X = ((21, -42, -1, -33, 34, -39, -17), (-48, -48, 29, -9, 36, -71, -2), (33, -36, 14, -29, 29, -21, -21))
The entry just left of the largest entry -> -9
Report the entry just left of -2.
-71
The 5th entry in reading order -> 34
The entry just right of 21 is -42
The median of all entries is -17
The third largest entry is 33
The entry just right of -71 -> -2
Report the entry just left of -42.
21

Read these off the matrix that follows. Indices start at 0.
1) Read off the entry in the bottom-right corner.
2) Read off the entry at row 1, column 0.
3) Read off the entry directly above the smallest entry.
4) Read off the entry just left of 50.
5) Read off the top-right entry.
6) Read off the entry at row 0, column 2.
7) Read off the entry in row 2 and column 0.
8) Read off the entry in row 1 and column 2.
[[-56  59 -20  51  -4  53]
 [ 32 -56  41  57  60 -46]
 [-50 -55 -29  68  52  52]
 [-14 -37 -36   6 -33  49]
 [ 51  12 -52 -13  51 -64]
 [ 30  51 -16 -57 -56  50]]
1) 50
2) 32
3) 49
4) -56
5) 53
6) -20
7) -50
8) 41

M =
[[-22  11 -18   9 -27 -58 -13  51]
 [-13  20  57  19 -17  11  12 -51]
 [  4  36  21  56  -3 -46  21 -19]
 [-56  39 -39 -32 -10 -27 -41  53]
 [ 19 -26 -25  -7  -2  31  -5 -46]
 [ 54   5  44  31  53  19  28 -15]
 [ 55 -20 -10  18   0   2   0 -24]
 [ 34 -47 -51  -3 -19 -49 -57  42]
 [-50   3 -16 -27 -46  -5  45 -24]]
Counting starts at 0.
Which number is the entry directly below the largest entry?
Answer: 21
Which number is the entry in the top-right corner?
Answer: 51
Which number is the entry just left of the largest entry?
Answer: 20
The top entry of the column that holds the smallest entry -> -58
Which number is the entry at row 2, column 0?
Answer: 4
Which number is the entry in row 1 and column 0?
Answer: -13
The entry directly below 54 is 55
Which number is the entry in row 0 and column 1?
Answer: 11
Which number is the entry in row 0 and column 0?
Answer: -22
Which number is the entry directly above the largest entry?
Answer: -18
The entry at row 2, column 1: 36
Which number is the bottom entry of the column that holds the largest entry?
Answer: -16
The bottom entry of the column that holds the smallest entry: -5
Which number is the entry in the bottom-right corner?
Answer: -24
Which number is the bottom-left entry?
Answer: -50
Which number is the entry just left of the smallest entry?
Answer: -27
The entry just left of -41 is -27
Which number is the entry just right of the largest entry?
Answer: 19
Which number is the entry just left of -26?
Answer: 19
The entry directly below the smallest entry: 11
The maximum: 57
The entry directly below 36 -> 39

Read these off the row that follows.
1) Give the entry just right of 23.
2) Give the entry just right of the smallest entry.
[22, -4, -20, 23, 13, 21, 36, -35, 5, -5, -57, 5, 6, -17]
1) 13
2) 5

Questions about the grid below. Indices start at 0.
1) Find the bottom-right entry.
2) Find the entry just left of the smallest entry.
3) Find the bottom-left entry.
4) Find the top-left entry.
5) Find the entry at row 0, column 2.
6) Find the entry directly above the largest entry.
7) Find the entry in row 2 and column 0.
8) Find the entry just left of -48.
[[ 50  51  12 -47  12  12  41  24 -31 -61 -35]
 [  4 -48 -11  56  13 -49  56   6  11   3 -35]
 [ 45  51   4 -47   9  12  36  21 -29 -55 -31]
 [  2  51 -13 -59 -12  49 -54  -3 -16  -8  32]
 [  0 -59 -12  62  13 -53  56   3  17   9 -35]
 [  2  29 -14 -35  -7  30 -29  -2 -10  -6  19]
 [ -7 -54 -15  56   9 -44  41   0  17  15 -25]
 [ 34  13 -15 -11  13 -12  51  18 -16 -38 -38]
 [  9  51  36 -59 -10  44 -39   0 -19 -17  23]
 [  4 -54   0  62  15 -58  67   7  13   3 -41]]
1) -41
2) -31
3) 4
4) 50
5) 12
6) -39
7) 45
8) 4

A =
[[ 11 -50 -48 -51 -33 -27 -36 -17 -28 -19  -6  -6  -7]
 [-10 -19 -20 -28 -19 -30 -23 -24  -2  26  22  22  34]
 [ 15   6  23   5  -8 -12 -19 -23 -27 -13 -21 -35 -56]
 [  9 -17   9  -3   7  10   9  10 -14 -19 -11 -39 -37]
 [  1  33  37  40  19  22  23  11  23  20  18   8   0]
 [  0  30  26  13  17  11   4  -6   2  -5 -24 -13 -43]]
Which number is the last entry, reading row by row?
Answer: -43
Which number is the maximum?
Answer: 40
The entry directly below the smallest entry -> -37
The top-left entry -> 11
The smallest entry in the last column -> -56
The entry just left of -21: -13
Which number is the largest entry in the last column?
Answer: 34
The 2nd entry on the diagonal from the top-right corner: 22
The entry just left of 5 -> 23
Which number is the fifth entry, reading row by row?
Answer: -33
Which number is the entry directly above -8?
Answer: -19
The 3rd entry in reading order: -48
The smallest entry in the first row -> -51
Which number is the entry in the bottom-left corner?
Answer: 0
The first entry of the smallest entry's row -> 15
Which number is the entry directly above the largest entry?
Answer: -3
Which number is the bottom entry of the column that holds the largest entry?
Answer: 13
The entry just right of 8 -> 0
The largest entry in the last row -> 30
Which number is the top-right entry?
Answer: -7
The 3rd entry on the diagonal from the top-right corner -> -21
Which number is the entry just left of 4?
Answer: 11
Which number is the entry just left of -14?
Answer: 10
Which number is the second entry on the main diagonal?
Answer: -19
The entry directly below -35 is -39
